Below is a small trained network, with its code and all its weights. Each question gives an input and a target symbol and asks what happens when units are switched off, that is, made to give their printed mean instead of their output.

import numpy as np


def w(rows, s, z=0):
    codes = np.array(rows[::2]) - 128.0
    scale = np.full(codes.shape[1], s)
    scale[-1] = z or s
    return codes * scale


def f(y):
    return y / 2 * (1 + np.tanh(0.7978845608 * (y + 0.044715 * y**3)))


def softmax(a):
    e = np.exp(a - a.max(-1, keepdims=True))
    return e / e.sum(-1, keepdims=True)


def log_softmax(a):
    a = a - a.max(-1, keepdims=True)
    return a - np.log(np.exp(a).sum(-1, keepdims=True))


def net(x, mask):
    ids = ['αγδζηθλμξπστφψω'.index(c) for c in x.split()]
    T = len(ids)
    res = E[ids] + P[:T]
    r = res
    for j in range(3):
        rows = slice(3 * j, 3 * j + 3)
        q, k, v = (r @ M[0][rows].T for M in (Q, K, V))
        z = softmax(np.where(np.tri(T) > 0, q @ k.T / 3**0.5, -1e9)) @ v
        o = O[0][rows]
        res = res + np.where(mask[j], z, o[:, -1]) @ o[:, :-1]
    y = f(res @ A[0][:, :-1].T + A[0][:, -1])
    res = res + np.where(mask[3:11], y, B[0][:, -1]) @ B[0][:, :-1]
    return log_softmax(res[-1] @ U[:, :-1].T + U[:, -1])


Q, K, V, O, A, B = {}, {}, {}, {}, {}, {}
E = w([
[38,122,22,95],'α',
[9,118,134,203],'γ',
[85,36,70,130],'δ',
[167,36,116,172],'ζ',
[189,164,147,210],'η',
[249,191,91,173],'θ',
[38,181,120,179],'λ',
[20,97,69,136],'μ',
[117,229,124,205],'ξ',
[207,232,122,203],'π',
[86,60,132,210],'σ',
[134,247,76,141],'τ',
[154,190,55,130],'φ',
[129,69,38,105],'ψ',
[186,129,116,171],'ω',
],0.015)
P = w([
[134,100,1,142],'0',
[103,101,94,176],'1',
[155,125,148,73],'2',
[99,102,112,197],'3',
[156,124,151,71],'4',
[93,100,128,222],'5',
[154,125,155,70],'6',
],0.02)
Q[0] = w([
[97,129,95,73],'h1',
[109,72,156,121],'h1',
[76,118,74,149],'h1',
[195,109,209,60],'h2',
[90,118,245,149],'h2',
[181,130,33,252],'h2',
[159,92,192,77],'h3',
[103,40,144,95],'h3',
[117,160,218,58],'h3',
],0.016)
K[0] = w([
[103,134,104,91],'h1',
[119,80,147,105],'h1',
[97,126,123,168],'h1',
[161,109,250,89],'h2',
[99,105,228,185],'h2',
[174,150,22,221],'h2',
[138,106,218,107],'h3',
[98,63,169,111],'h3',
[89,146,249,107],'h3',
],0.017)
V[0] = w([
[58,154,117,128],'h1',
[127,46,93,105],'h1',
[94,97,229,139],'h1',
[214,37,184,185],'h2',
[242,224,100,80],'h2',
[110,162,156,230],'h2',
[140,8,131,145],'h3',
[81,72,82,74],'h3',
[213,110,60,90],'h3',
],0.013)
O[0] = w([
[229,105,133,157,147],'h1',
[134,181,132,164,147],'h1',
[135,153,77,97,27],'h1',
[248,103,133,156,69],'h2',
[124,192,9,151,183],'h2',
[145,132,206,222,98],'h2',
[223,56,138,111,137],'h3',
[95,70,113,58,180],'h3',
[169,165,54,87,249],'h3',
],0.012,0.013)
A[0] = w([
[52,135,114,97,163],'n1',
[112,162,66,132,5],'n2',
[49,98,224,240,105],'n3',
[81,20,29,255,94],'n4',
[92,113,121,29,77],'n5',
[87,96,200,113,132],'n6',
[199,239,153,8,64],'n7',
[115,241,115,230,74],'n8',
],0.0074,0.014)
B[0] = w([
[122,166,151,254,210],'n1',
[131,115,240,25,173],'n2',
[125,66,2,118,175],'n3',
[148,196,229,109,192],'n4',
[105,103,191,147,186],'n5',
[218,152,93,141,163],'n6',
[75,86,192,191,154],'n7',
[164,32,221,72,250],'n8',
],0.0073,0.018)
U = w([
[66,88,80,118,101],'α',
[139,52,70,186,90],'γ',
[141,78,129,60,21],'δ',
[189,98,77,133,115],'ζ',
[205,154,106,216,166],'η',
[168,148,109,72,164],'θ',
[119,114,32,214,193],'λ',
[107,68,186,118,111],'μ',
[136,112,164,224,220],'ξ',
[167,133,211,107,60],'π',
[184,78,178,157,3],'σ',
[103,154,157,115,124],'τ',
[116,164,43,120,208],'φ',
[120,96,27,100,139],'ψ',
[165,146,12,170,197],'ω',
],0.011,0.0083)

Each question gives the input, a string of symbols that net reads in full, and the target symbol t.
The units are the heads (3 rows each of Q, K, V and O) and the neurons (one row each of A and B). Each row of codes is followed by its name. A weight is (code - 128) times the scale printed after its matrix; where a second scale follows, it is the last column's (O, A, B and U).
mask holds one flag per unit, heads first, then neurons. A switched-off unit (its flag False) gives its mean, the last column of its rows in O or B, instead of its output. The means were averaged over made-up inputs and are rounded, as every weight is.
A unit's drop is (log p(t) with every unit on - log p(t) with that unit switched off) / (log p(t) with every unit on - log p(t) with every unit switched off).
The circuit of an input: a set's keep is (log p(t) with only the set's units on - log p(t) with every unit switched off) / (log p(t) with every unit on - log p(t) with every unit switched off). Starting from all 11 units, units are removed one at a time, each time the one whose removal leaves the highest keep (on an exact tie, the one counted first), for as long as the keep stays at least 0.8.
circuit, biggest first: the units of the circuit, biggest drop first
most important unit: the unit with the biggest drop
k most important neurons: the k neurons with the biggest drops, biggest first
heads that matter: for each layer, one digit per head in row order, 1 if its drop is at least 0.15 and else 0, layers parted by /
input σ ξ ψ ω λ θ, target σ: circuit, biggest first : h2
input ψ ζ ψ θ, target ψ: circuit, biggest first : h3, h2
input δ π λ ζ π φ φ, target φ: heads that matter : 110
input λ θ γ η τ ω, target λ: 2 most important neurons : n3, n8
input ξ φ π τ, target ξ: 2 most important neurons : n8, n4
input ω α ξ τ λ ξ, target ω: heads that matter : 101
input τ ω ξ π, target τ: circuit, biggest first : h2, n2, n8, h3
input ζ σ τ λ λ σ, target ζ: circuit, biggest first : h3, h1
input ω θ α α, target ω: heads that matter : 001
input τ φ γ ζ η μ, target τ: circuit, biggest first : h2, n2, n4
input λ α θ π, target λ: heads that matter : 010
input η θ λ α, target η: heads that matter : 010
input λ ξ η ξ, target λ: 3 most important neurons : n3, n8, n2
input μ τ ω, target ω: heads that matter : 010
input λ η π τ α, target α: 2 most important neurons : n5, n4
input μ ζ ξ ζ, target μ: heads that matter : 011
input η μ α γ φ, target φ: most important unit : n8
input ω η μ μ, target ω: circuit, biggest first : n8, h3, h1
input η λ τ η ξ δ, target η: heads that matter : 010
input ξ ω η, target η: most important unit : h3
